Here is a tiny trained network, its code and every weight. The questions are about switching its units off for an input and a target symbol, where a switched-off unit gives its printed mean instead of its output.

import numpy as np


def w(rows, s, z=0):
    codes = np.array(rows[::2]) - 128.0
    scale = np.full(codes.shape[1], s)
    scale[-1] = z or s
    return codes * scale


def norm(h):
    return h / np.sqrt((h * h).mean(-1, keepdims=True) + 1e-5)


def f(y):
    return y / 2 * (1 + np.tanh(0.7978845608 * (y + 0.044715 * y**3)))


def softmax(a):
    e = np.exp(a - a.max(-1, keepdims=True))
    return e / e.sum(-1, keepdims=True)


def log_softmax(a):
    a = a - a.max(-1, keepdims=True)
    return a - np.log(np.exp(a).sum(-1, keepdims=True))


def net(x, mask):
    ids = ['αγεζλμπσφψ'.index(c) for c in x.split()]
    T = len(ids)
    res = E[ids] + P[:T]
    u = 0
    for l in range(2):
        r = norm(res)
        for j in range(2):
            rows = slice(2 * j, 2 * j + 2)
            q, k, v = (r @ M[l][rows].T for M in (Q, K, V))
            z = softmax(np.where(np.tri(T) > 0, q @ k.T / 2**0.5, -1e9)) @ v
            o = O[l][rows]
            res = res + np.where(mask[u + j], z, o[:, -1]) @ o[:, :-1]
        u += 2
        y = f(norm(res) @ A[l][:, :-1].T + A[l][:, -1])
        res = res + np.where(mask[u : u + 8], y, B[l][:, -1]) @ B[l][:, :-1]
        u += 8
    return log_softmax(norm(res)[-1] @ U[:, :-1].T + U[:, -1])


Q, K, V, O, A, B = {}, {}, {}, {}, {}, {}
E = w([
[142,185,99,89],'α',
[132,177,88,146],'γ',
[112,136,75,145],'ε',
[130,100,97,109],'ζ',
[141,181,136,102],'λ',
[116,97,99,177],'μ',
[125,156,143,142],'π',
[136,109,195,76],'σ',
[112,105,141,2],'φ',
[169,170,128,111],'ψ',
],0.023)
P = w([
[25,4,164,37],'0',
[152,98,2,58],'1',
[26,174,188,119],'2',
[191,114,64,100],'3',
[58,160,217,134],'4',
[221,97,104,118],'5',
[55,186,242,84],'6',
[210,124,134,106],'7',
[45,159,226,115],'8',
[209,106,73,181],'9',
],0.0072)
Q[0] = w([
[183,92,156,121],'0.h1',
[97,52,116,115],'0.h1',
[139,56,116,30],'0.h2',
[9,104,101,148],'0.h2',
],0.014)
K[0] = w([
[67,100,77,117],'0.h1',
[185,132,57,159],'0.h1',
[82,93,131,11],'0.h2',
[60,88,122,188],'0.h2',
],0.012)
V[0] = w([
[142,172,222,167],'0.h1',
[118,86,153,183],'0.h1',
[94,60,176,96],'0.h2',
[169,254,143,144],'0.h2',
],0.0069)
O[0] = w([
[208,86,163,238,3],'0.h1',
[137,156,154,84,119],'0.h1',
[116,156,104,174,149],'0.h2',
[121,145,77,1,20],'0.h2',
],0.0058,0.0039)
A[0] = w([
[213,183,120,89,80],'0.n1',
[192,138,2,122,234],'0.n2',
[207,116,133,121,157],'0.n3',
[196,91,90,126,9],'0.n4',
[96,199,133,78,214],'0.n5',
[174,158,132,126,185],'0.n6',
[131,80,144,158,115],'0.n7',
[111,19,166,95,77],'0.n8',
],0.0098,0.0012)
B[0] = w([
[46,64,39,141,162],'0.n1',
[131,1,126,63,255],'0.n2',
[176,125,59,82,128],'0.n3',
[201,96,60,130,143],'0.n4',
[68,87,158,215,188],'0.n5',
[141,100,73,132,130],'0.n6',
[83,192,197,125,147],'0.n7',
[25,86,186,172,154],'0.n8',
],0.0084,0.0056)
Q[1] = w([
[45,174,183,156],'1.h1',
[91,232,78,99],'1.h1',
[37,107,246,183],'1.h2',
[81,78,89,183],'1.h2',
],0.011)
K[1] = w([
[221,165,177,107],'1.h1',
[177,104,103,129],'1.h1',
[144,156,249,43],'1.h2',
[123,231,108,169],'1.h2',
],0.013)
V[1] = w([
[198,96,91,94],'1.h1',
[75,194,201,1],'1.h1',
[97,106,76,237],'1.h2',
[91,163,167,197],'1.h2',
],0.0083)
O[1] = w([
[28,69,143,166,5],'1.h1',
[160,204,142,2,116],'1.h1',
[143,56,190,121,254],'1.h2',
[251,88,112,192,251],'1.h2',
],0.0079,0.0046)
A[1] = w([
[196,125,85,33,157],'1.n1',
[142,101,103,19,123],'1.n2',
[146,104,215,180,82],'1.n3',
[50,77,100,99,82],'1.n4',
[70,125,129,197,87],'1.n5',
[203,101,123,179,215],'1.n6',
[83,89,73,156,101],'1.n7',
[128,229,2,130,255],'1.n8',
],0.01,0.0029)
B[1] = w([
[152,29,82,104,233],'1.n1',
[121,95,65,174,228],'1.n2',
[120,125,36,147,195],'1.n3',
[140,210,78,131,187],'1.n4',
[160,116,140,179,185],'1.n5',
[137,217,194,61,254],'1.n6',
[122,189,121,77,186],'1.n7',
[83,69,250,26,140],'1.n8',
],0.012,0.0053)
U = w([
[129,164,112,87,2],'α',
[119,80,25,83,166],'γ',
[130,232,57,106,35],'ε',
[49,150,93,142,23],'ζ',
[250,85,107,100,198],'λ',
[122,129,132,224,221],'μ',
[192,239,137,115,168],'π',
[100,143,223,69,178],'σ',
[44,165,152,74,156],'φ',
[116,201,92,127,152],'ψ',
],0.011,0.0038)

Each question gives the input, a string of symbols that net reads in full, and the target symbol t.
The units are the heads (2 rows each of Q, K, V and O) and the neurons (one row each of A and B). Each row of codes is followed by its name. A weight is (code - 128) times the scale printed after its matrix; where a second scale follows, it is the last column's (O, A, B and U).
mask holds one flag per unit, layer by layer, with each layer's heads first. A switched-off unit (its flag False) gives its mean, the last column of its rows in O or B, instead of its output. The means were averaged over made-up inputs and are rounded, as every weight is.
A unit's drop is (log p(t) with every unit on - log p(t) with that unit switched off) / (log p(t) with every unit on - log p(t) with every unit switched off).
The circuit of an input: a set's keep is (log p(t) with only the set's units on - log p(t) with every unit switched off) / (log p(t) with every unit on - log p(t) with every unit switched off). Starting from the 12 units with the biggest drops (on a tie, the unit counted first), units are removed one at a time, each time the one whose removal leaves the highest keep (on an exact tie, the one counted first), for as long as the keep stays at least 0.8.
circuit, biggest first: the units of the circuit, biggest drop first
top k neurons: the k neurons with the biggest drops, biggest first
k most important neurons of layer l: the k neurons of layer l with the biggest drops, biggest first
input ζ σ ζ ψ μ π, target γ: circuit, biggest first : (0.n1)
input μ α μ ζ μ σ ε, target σ: circuit, biggest first : (1.n8 0.n2)
input φ μ ζ, target φ: circuit, biggest first : (1.h2 1.n8)
input μ σ α ε μ γ μ λ ε, target μ: top 2 neurons : (0.n8 0.n2)
input μ ε ζ, target μ: top 2 neurons : (0.n2 1.n5)
input α φ ε, target φ: circuit, biggest first : (1.n8 1.h2)
input μ μ ε ε ε μ μ γ, target γ: circuit, biggest first : (0.h2 0.n1)
input μ ε μ γ μ π ε, target π: circuit, biggest first : (0.h1 1.n6)
input ε σ γ α μ μ π σ, target γ: top 2 neurons : (1.n6 1.n2)
input α ζ ε π ε ε λ σ ε, target σ: circuit, biggest first : (1.h2 1.n8)
input σ γ ζ, target σ: top 2 neurons : (0.n2 0.n1)
input ε μ μ γ λ, target μ: top 3 neurons : (0.n1 0.n5 0.n2)
input ε φ γ, target φ: top 2 neurons : (1.n8 0.n5)
input ε μ γ α ε φ μ, target φ: circuit, biggest first : (1.h2)
input μ α ζ μ φ ε ζ μ γ, target μ: 2 most important neurons of layer 0 : (0.n5 0.n8)
input ε ζ ε σ ζ, target σ: top 2 neurons : (0.n2 1.n8)
input ε ψ μ α π μ μ π μ, target π: top 3 neurons : (0.n1 1.n6 0.n5)
input π λ λ π ζ μ ε, target μ: 2 most important neurons of layer 0 : (0.n2 0.n4)
input μ γ ε σ μ, target σ: top 3 neurons : (0.n2 1.n8 0.n5)
input μ σ μ ζ σ μ π σ γ, target σ: circuit, biggest first : (1.n8)
input ζ μ μ γ λ μ π π ε σ, target γ: 2 most important neurons of layer 0 : (0.n3 0.n5)
input φ γ ε, target φ: top 2 neurons : (1.n8 0.n1)
